Below are the code and all the weights of a small trained network. Each question names an input and a class and asks about switching units off, where a switched-off unit gives its printed mean instead of its output.

import numpy as np


def w(rows, s, z=0):
    codes = np.array(rows[::2]) - 128.0
    scale = np.full(codes.shape[1], s)
    scale[-1] = z or s
    return codes * scale


def norm(h):
    return h / np.sqrt((h * h).mean(-1, keepdims=True) + 1e-5)


def f(y):
    return y / 2 * (1 + np.tanh(0.7978845608 * (y + 0.044715 * y**3)))


def log_softmax(a):
    a = a - a.max(-1, keepdims=True)
    return a - np.log(np.exp(a).sum(-1, keepdims=True))


def net(x, mask):
    res = np.array(x, float).reshape(1, 2) / 4 @ E
    u = 0
    for l in range(4):
        y = f(norm(res) @ A[l][:, :-1].T + A[l][:, -1])
        res = res + np.where(mask[u : u + 5], y, B[l][:, -1]) @ B[l][:, :-1]
        u += 5
    return log_softmax(norm(res)[-1] @ U[:, :-1].T + U[:, -1])


A, B = {}, {}
E = w([
[142,119,137,151,70,131,126,121,178,166],'x0',
[129,126,145,233,87,98,106,251,156,107],'x1',
],0.0034)
A[0] = w([
[101,116,97,115,166,139,91,65,175,110,168],'L0N1',
[164,189,111,115,124,108,130,139,141,110,113],'L0N2',
[98,130,108,113,127,144,133,136,142,84,145],'L0N3',
[123,199,129,193,86,149,88,209,187,122,6],'L0N4',
[178,114,96,29,46,185,164,5,184,213,112],'L0N5',
],0.0023,0.0012)
B[0] = w([
[175,103,138,104,127,133,116,106,118,133,154],'L0N1',
[122,147,117,124,89,150,127,144,111,139,125],'L0N2',
[180,136,102,73,90,123,131,147,170,96,133],'L0N3',
[172,52,132,172,73,115,139,91,160,117,163],'L0N4',
[1,184,146,137,93,108,201,96,162,116,252],'L0N5',
],0.004,0.0028)
A[1] = w([
[142,110,92,136,130,109,123,134,129,139,87],'L1N1',
[111,110,154,215,45,90,134,158,180,142,87],'L1N2',
[156,117,149,86,85,142,121,3,163,217,250],'L1N3',
[144,149,124,104,175,142,98,145,92,109,116],'L1N4',
[187,72,138,198,123,84,45,223,112,117,32],'L1N5',
],0.0044,0.0016)
B[1] = w([
[155,143,125,128,114,154,130,99,94,108,119],'L1N1',
[170,55,130,85,116,24,60,151,56,149,252],'L1N2',
[4,199,99,61,136,156,220,61,212,83,239],'L1N3',
[60,156,208,147,97,98,88,141,122,172,144],'L1N4',
[149,108,80,101,164,210,206,88,133,119,253],'L1N5',
],0.0044,0.0043)
A[2] = w([
[193,109,111,167,105,159,87,129,140,118,93],'L2N1',
[112,152,100,205,168,174,151,185,146,92,63],'L2N2',
[103,120,129,76,126,172,132,87,125,105,119],'L2N3',
[91,168,121,131,147,210,204,140,125,73,110],'L2N4',
[214,106,149,253,99,153,105,199,149,173,5],'L2N5',
],0.0041,0.0023)
B[2] = w([
[147,134,173,73,172,155,253,125,112,81,138],'L2N1',
[80,126,117,77,100,98,166,28,145,156,104],'L2N2',
[112,113,91,213,140,134,170,135,148,136,223],'L2N3',
[79,235,147,111,103,184,121,86,168,227,253],'L2N4',
[169,137,76,82,175,195,193,78,70,132,196],'L2N5',
],0.0034,0.0022)
A[3] = w([
[97,114,123,105,119,132,135,74,139,112,127],'L3N1',
[252,88,136,197,118,170,109,221,105,130,99],'L3N2',
[71,247,128,110,132,217,163,11,196,148,111],'L3N3',
[236,161,124,231,149,234,140,156,175,129,2],'L3N4',
[205,84,141,105,51,38,97,114,110,161,89],'L3N5',
],0.0039,0.0023)
B[3] = w([
[156,153,123,120,109,127,165,104,131,135,150],'L3N1',
[163,149,126,85,181,172,160,129,99,115,171],'L3N2',
[92,142,178,206,254,222,188,92,145,233,255],'L3N3',
[103,77,83,124,60,95,134,62,160,138,119],'L3N4',
[68,200,128,152,136,152,149,103,141,124,148],'L3N5',
],0.0057,0.0077)
U = w([
[110,155,191,135,130,93,7,199,82,118,139],'0',
[157,142,141,176,67,135,67,136,164,113,9],'1',
[74,172,165,155,183,179,163,91,151,194,179],'2',
[220,90,92,104,133,144,174,152,80,104,173],'3',
[148,128,139,158,82,130,66,135,166,117,32],'4',
[152,127,137,181,63,146,51,137,170,111,2],'5',
[82,140,105,108,18,37,121,110,161,113,133],'6',
],0.013,0.0062)

Each question gives the input, the list of numbers given to net, and the class t.
The units are the neurons (one row each of A and B). Each row of codes is followed by its name. A weight is (code - 128) times the scale printed after its matrix; where a second scale follows, it is the last column's (A, B and U).
mask holds one flag per neuron, layer by layer. A switched-off neuron (its flag False) gives its mean, the last column of its row in B, instead of its output. The means were averaged over made-up inputs and are rounded, as every weight is.
A unit's drop is (log p(t) with every unit on - log p(t) with that unit switched off) / (log p(t) with every unit on - log p(t) with every unit switched off).
The circuit of an input: a set's keep is (log p(t) with only the set's units on - log p(t) with every unit switched off) / (log p(t) with every unit on - log p(t) with every unit switched off). Starting from the 12 units with the biggest drops (on a tie, the unit counted first), units are removed one at a time, each time the one whose removal leaves the highest keep (on an exact tie, the one counted first), for as long as the keep stays at least 0.8.
units of the circuit, in order: the units of the circuit, biggest drop first
most important unit: the unit with the biggest drop
top k neurons: the k neurons with the biggest drops, biggest first
top k neurons in layer l: the k neurons of layer l with the biggest drops, biggest first
drop when u is switched off: that unit's drop, to one decimal
input [5,0], class 6: units of the circuit, in order	L1N2, L3N3
input [4,0], class 6: most important unit	L1N2
input [-5,0], class 0: units of the circuit, in order	L1N3, L3N3, L1N5
input [-8,0], class 0: top 3 neurons	L1N3, L3N3, L1N5
input [-8,1], class 0: top 2 neurons	L1N3, L1N5
input [-6,-1], class 0: top 4 neurons	L1N3, L1N5, L0N5, L3N3
input [-3,0], class 0: top 2 neurons	L1N3, L0N5
input [0,1], class 3: top 2 neurons	L0N5, L3N3
input [3,1], class 6: top 2 neurons	L3N3, L1N2
input [-7,-2], class 0: top 3 neurons	L1N3, L1N5, L0N5
input [-4,0], class 0: top 3 neurons	L1N3, L0N5, L3N3
input [3,0], class 6: top 3 neurons	L1N2, L3N3, L1N5
input [-2,0], class 0: top 2 neurons in layer 1	L1N3, L1N4
input [3,2], class 3: most important unit	L0N5
input [7,2], class 6: drop when L3N3 is switched off	1.0
input [5,1], class 6: drop when L3N3 is switched off	0.7
input [3,7], class 3: drop when L0N3 is switched off	0.0
